Here is a tiny trained network, its code and every weight. The questions are about switching its units off for an input and a class, where a switched-off unit gives its printed mean instead of its output.

import numpy as np


def w(rows, s, z=0):
    codes = np.array(rows[::2]) - 128.0
    scale = np.full(codes.shape[1], s)
    scale[-1] = z or s
    return codes * scale


def norm(h):
    return h / np.sqrt((h * h).mean(-1, keepdims=True) + 1e-5)


def f(y):
    return y / 2 * (1 + np.tanh(0.7978845608 * (y + 0.044715 * y**3)))


def log_softmax(a):
    a = a - a.max(-1, keepdims=True)
    return a - np.log(np.exp(a).sum(-1, keepdims=True))


def net(x, mask):
    res = np.array(x, float).reshape(1, 6) / 4 @ E
    u = 0
    for l in range(4):
        y = f(norm(res) @ A[l][:, :-1].T + A[l][:, -1])
        res = res + np.where(mask[u : u + 4], y, B[l][:, -1]) @ B[l][:, :-1]
        u += 4
    return log_softmax(norm(res)[-1] @ U[:, :-1].T + U[:, -1])


A, B = {}, {}
E = w([
[185,176,207,20,156],'x0',
[170,102,54,134,219],'x1',
[228,72,186,165,122],'x2',
[146,75,89,81,88],'x3',
[51,71,138,41,198],'x4',
[170,114,140,163,253],'x5',
],0.004)
A[0] = w([
[182,111,108,107,3,83],'L0N0',
[183,118,185,237,106,3],'L0N1',
[28,122,133,204,125,171],'L0N2',
[93,96,219,58,67,46],'L0N3',
],0.0054,0.0028)
B[0] = w([
[96,102,49,126,144,244],'L0N0',
[255,198,169,154,79,173],'L0N1',
[105,207,27,176,74,255],'L0N2',
[68,175,144,119,83,207],'L0N3',
],0.0051,0.0015)
A[1] = w([
[168,188,210,160,186,4],'L1N0',
[137,38,125,69,86,95],'L1N1',
[93,142,215,76,48,43],'L1N2',
[159,1,172,58,102,31],'L1N3',
],0.0068,0.0028)
B[1] = w([
[57,98,165,143,154,201],'L1N0',
[141,157,93,175,98,225],'L1N1',
[54,211,204,66,141,253],'L1N2',
[107,135,80,129,3,235],'L1N3',
],0.0076,0.0013)
A[2] = w([
[166,250,159,21,111,196],'L2N0',
[178,70,164,3,140,32],'L2N1',
[253,163,220,203,99,1],'L2N2',
[35,148,131,86,93,213],'L2N3',
],0.0061,0.0017)
B[2] = w([
[147,111,155,12,239,246],'L2N0',
[203,254,70,45,62,157],'L2N1',
[232,10,177,233,150,209],'L2N2',
[244,232,192,252,20,251],'L2N3',
],0.0051,0.0031)
A[3] = w([
[68,254,125,209,219,249],'L3N0',
[85,59,121,129,221,113],'L3N1',
[211,192,127,83,159,33],'L3N2',
[113,60,49,182,123,121],'L3N3',
],0.0062,0.0012)
B[3] = w([
[124,48,18,85,102,252],'L3N0',
[35,17,201,188,148,152],'L3N1',
[62,116,53,105,151,179],'L3N2',
[75,152,253,45,110,207],'L3N3',
],0.0056,0.0028)
U = w([
[101,128,50,133,129,237],'0',
[137,139,88,50,201,5],'1',
[76,60,145,158,227,135],'2',
[116,253,216,57,111,120],'3',
[82,178,82,168,7,204],'4',
[141,104,180,117,125,14],'5',
[205,108,164,223,140,183],'6',
],0.015,0.0032)

Each question gives the input, the list of numbers given to net, and the class t.
The units are the neurons (one row each of A and B). Each row of codes is followed by its name. A weight is (code - 128) times the scale printed after its matrix; where a second scale follows, it is the last column's (A, B and U).
mask holds one flag per neuron, layer by layer. A switched-off neuron (its flag False) gives its mean, the last column of its row in B, instead of its output. The means were averaged over made-up inputs and are rounded, as every weight is.
A unit's drop is (log p(t) with every unit on - log p(t) with that unit switched off) / (log p(t) with every unit on - log p(t) with every unit switched off).
The circuit of an input: a set's keep is (log p(t) with only the set's units on - log p(t) with every unit switched off) / (log p(t) with every unit on - log p(t) with every unit switched off). Starting from the 12 units with the biggest drops (on a tie, the unit counted first), units are removed one at a time, each time the one whose removal leaves the highest keep (on an exact tie, the one counted first), for as long as the keep stays at least 0.8.
units of the circuit, in order: the units of the circuit, biggest drop first
most important unit: the unit with the biggest drop
k most important neurons: the k neurons with the biggest drops, biggest first
drop of u: that unit's drop, to one decimal
input [-6,3,1,3,-1,3], class 2: 2 most important neurons : [L2N3; L3N3]
input [2,3,8,-3,5,-6], class 4: most important unit : L1N3
input [2,2,-6,-4,-1,-5], class 0: units of the circuit, in order : [L3N0; L1N3]
input [-1,-6,6,-7,-8,-7], class 6: units of the circuit, in order : [L2N2; L1N3]
input [1,8,-6,-8,-7,6], class 2: units of the circuit, in order : [L2N3; L3N1; L1N0]
input [-3,8,-1,-8,-3,6], class 2: 2 most important neurons : [L2N3; L3N1]
input [-1,-7,4,-4,-3,-4], class 3: 3 most important neurons : [L1N2; L2N0; L0N3]
input [4,8,3,-3,-3,0], class 2: units of the circuit, in order : [L2N3; L1N0]
input [5,0,7,7,-2,-1], class 4: 3 most important neurons : [L1N3; L0N0; L1N1]
input [6,3,2,2,-1,4], class 1: 4 most important neurons : [L2N1; L2N3; L3N2; L0N1]
input [-2,-2,-8,1,7,2], class 4: 2 most important neurons : [L2N3; L2N0]
input [-1,-2,3,-6,0,6], class 2: 2 most important neurons : [L1N0; L2N3]
input [7,1,6,8,1,-1], class 4: 2 most important neurons : [L1N3; L1N1]
input [4,2,-6,-4,0,7], class 2: most important unit : L3N1
input [-4,6,8,5,8,-3], class 4: drop of L1N3 : 0.9
input [4,8,-5,-7,-1,-8], class 1: drop of L2N0 : 0.4
input [4,-3,6,6,5,3], class 4: drop of L1N1 : 0.2
input [-2,4,4,8,2,-3], class 4: drop of L1N2 : 0.0
